Here is a tiny trained network, its code and every weight. The questions are about switching its units off for an input and a class, where a switched-off unit gives its printed mean instead of its output.

import numpy as np


def w(rows, s, z=0):
    codes = np.array(rows[::2]) - 128.0
    scale = np.full(codes.shape[1], s)
    scale[-1] = z or s
    return codes * scale


def norm(h):
    return h / np.sqrt((h * h).mean(-1, keepdims=True) + 1e-5)


def f(y):
    return np.maximum(y, 0)


def log_softmax(a):
    a = a - a.max(-1, keepdims=True)
    return a - np.log(np.exp(a).sum(-1, keepdims=True))


def net(x, mask):
    res = np.array(x, float).reshape(1, 2) / 4 @ E
    u = 0
    for l in range(2):
        y = f(norm(res) @ A[l][:, :-1].T + A[l][:, -1])
        res = res + np.where(mask[u : u + 14], y, B[l][:, -1]) @ B[l][:, :-1]
        u += 14
    return log_softmax(norm(res)[-1] @ U[:, :-1].T + U[:, -1])


A, B = {}, {}
E = w([
[254,150,157,30,118,207],'x0',
[167,129,205,176,185,109],'x1',
],0.0015)
A[0] = w([
[146,100,117,88,134,84,86],'0.n1',
[78,90,160,123,194,125,185],'0.n2',
[106,171,168,84,122,163,92],'0.n3',
[59,93,99,175,138,83,200],'0.n4',
[141,159,151,43,81,153,200],'0.n5',
[147,99,120,174,95,128,121],'0.n6',
[67,68,45,137,139,250,145],'0.n7',
[167,146,210,154,195,134,6],'0.n8',
[190,90,169,114,130,206,166],'0.n9',
[126,90,165,155,179,109,54],'0.n10',
[68,182,170,139,37,78,150],'0.n11',
[188,79,175,102,137,168,127],'0.n12',
[92,175,125,107,168,110,101],'0.n13',
[101,130,84,149,118,109,121],'0.n14',
],0.0024,0.0011)
B[0] = w([
[143,135,127,145,135,105,130],'0.n1',
[158,99,132,97,131,183,190],'0.n2',
[116,169,144,165,79,100,153],'0.n3',
[147,71,165,118,157,207,251],'0.n4',
[94,106,147,249,160,127,219],'0.n5',
[175,155,151,135,92,109,141],'0.n6',
[199,78,144,98,179,39,196],'0.n7',
[159,90,182,173,173,80,188],'0.n8',
[81,112,112,185,104,96,222],'0.n9',
[172,112,127,67,72,148,166],'0.n10',
[157,174,130,113,179,190,188],'0.n11',
[92,164,155,182,91,97,203],'0.n12',
[148,142,128,121,142,147,140],'0.n13',
[130,154,166,117,113,198,176],'0.n14',
],0.0021,0.0022)
A[1] = w([
[98,166,178,156,173,141,219],'1.n1',
[138,94,115,88,198,197,2],'1.n2',
[132,46,166,171,92,127,125],'1.n3',
[251,221,183,86,90,136,208],'1.n4',
[81,152,125,183,137,106,98],'1.n5',
[65,156,78,152,163,79,44],'1.n6',
[79,121,47,39,47,116,123],'1.n7',
[161,124,101,100,170,57,52],'1.n8',
[39,119,169,133,146,55,70],'1.n9',
[112,168,1,66,109,117,94],'1.n10',
[188,86,165,72,151,199,75],'1.n11',
[82,119,151,132,154,124,44],'1.n12',
[75,124,120,200,69,50,114],'1.n13',
[107,101,47,93,59,79,147],'1.n14',
],0.0031,0.00083)
B[1] = w([
[105,120,74,90,115,87,225],'1.n1',
[219,197,159,111,91,63,165],'1.n2',
[159,199,100,105,131,129,224],'1.n3',
[4,35,54,93,124,160,251],'1.n4',
[135,104,111,82,91,148,172],'1.n5',
[145,90,66,110,60,230,160],'1.n6',
[177,117,249,232,241,75,209],'1.n7',
[84,165,90,78,66,175,131],'1.n8',
[123,103,139,93,100,202,180],'1.n9',
[156,84,235,187,212,58,191],'1.n10',
[84,206,71,125,68,77,209],'1.n11',
[152,66,122,96,49,116,157],'1.n12',
[217,253,93,3,88,105,183],'1.n13',
[149,141,236,185,170,70,193],'1.n14',
],0.0024)
U = w([
[153,55,233,212,218,55,191],'0',
[35,41,45,74,46,230,185],'1',
[207,255,81,59,58,66,129],'2',
[131,204,88,176,182,194,2],'3',
],0.0067,0.0046)

Each question gives the input, the list of numbers given to net, and the class t.
The units are the neurons (one row each of A and B). Each row of codes is followed by its name. A weight is (code - 128) times the scale printed after its matrix; where a second scale follows, it is the last column's (A, B and U).
mask holds one flag per neuron, layer by layer. A switched-off neuron (its flag False) gives its mean, the last column of its row in B, instead of its output. The means were averaged over made-up inputs and are rounded, as every weight is.
A unit's drop is (log p(t) with every unit on - log p(t) with that unit switched off) / (log p(t) with every unit on - log p(t) with every unit switched off).
The circuit of an input: a set's keep is (log p(t) with only the set's units on - log p(t) with every unit switched off) / (log p(t) with every unit on - log p(t) with every unit switched off). Starting from the 12 units with the biggest drops (on a tie, the unit counted first), units are removed one at a time, each time the one whose removal leaves the highest keep (on an exact tie, the one counted first), for as long as the keep stays at least 0.8.
units of the circuit, in order: the units of the circuit, biggest drop first
unit that matters most: the unit with the biggest drop
k most important neurons: the k neurons with the biggest drops, biggest first
k most important neurons of layer l: the k neurons of layer l with the biggest drops, biggest first
drop of u: that unit's drop, to one decimal
input [6,-2], class 1: units of the circuit, in order : 1.n4
input [3,1], class 2: 3 most important neurons : 0.n9, 0.n5, 1.n13
input [0,2], class 2: 3 most important neurons : 1.n7, 0.n11, 0.n8
input [5,4], class 1: 2 most important neurons : 1.n4, 1.n7
input [-8,-8], class 0: 3 most important neurons of layer 1 : 1.n7, 1.n14, 1.n10
input [7,-5], class 1: 2 most important neurons : 1.n4, 0.n5
input [4,3], class 1: 3 most important neurons : 1.n4, 1.n7, 1.n10
input [-5,4], class 1: 2 most important neurons of layer 0 : 0.n7, 0.n8
input [-1,-3], class 2: 2 most important neurons of layer 0 : 0.n7, 0.n4
input [0,-3], class 2: 2 most important neurons : 0.n7, 0.n5
input [7,6], class 1: 4 most important neurons : 1.n4, 1.n7, 1.n10, 1.n14
input [-1,-8], class 0: drop of 0.n1 : 0.0
input [6,0], class 1: drop of 1.n4 : 0.6
input [3,2], class 2: unit that matters most : 0.n9
input [-1,1], class 2: drop of 1.n2 : 0.2
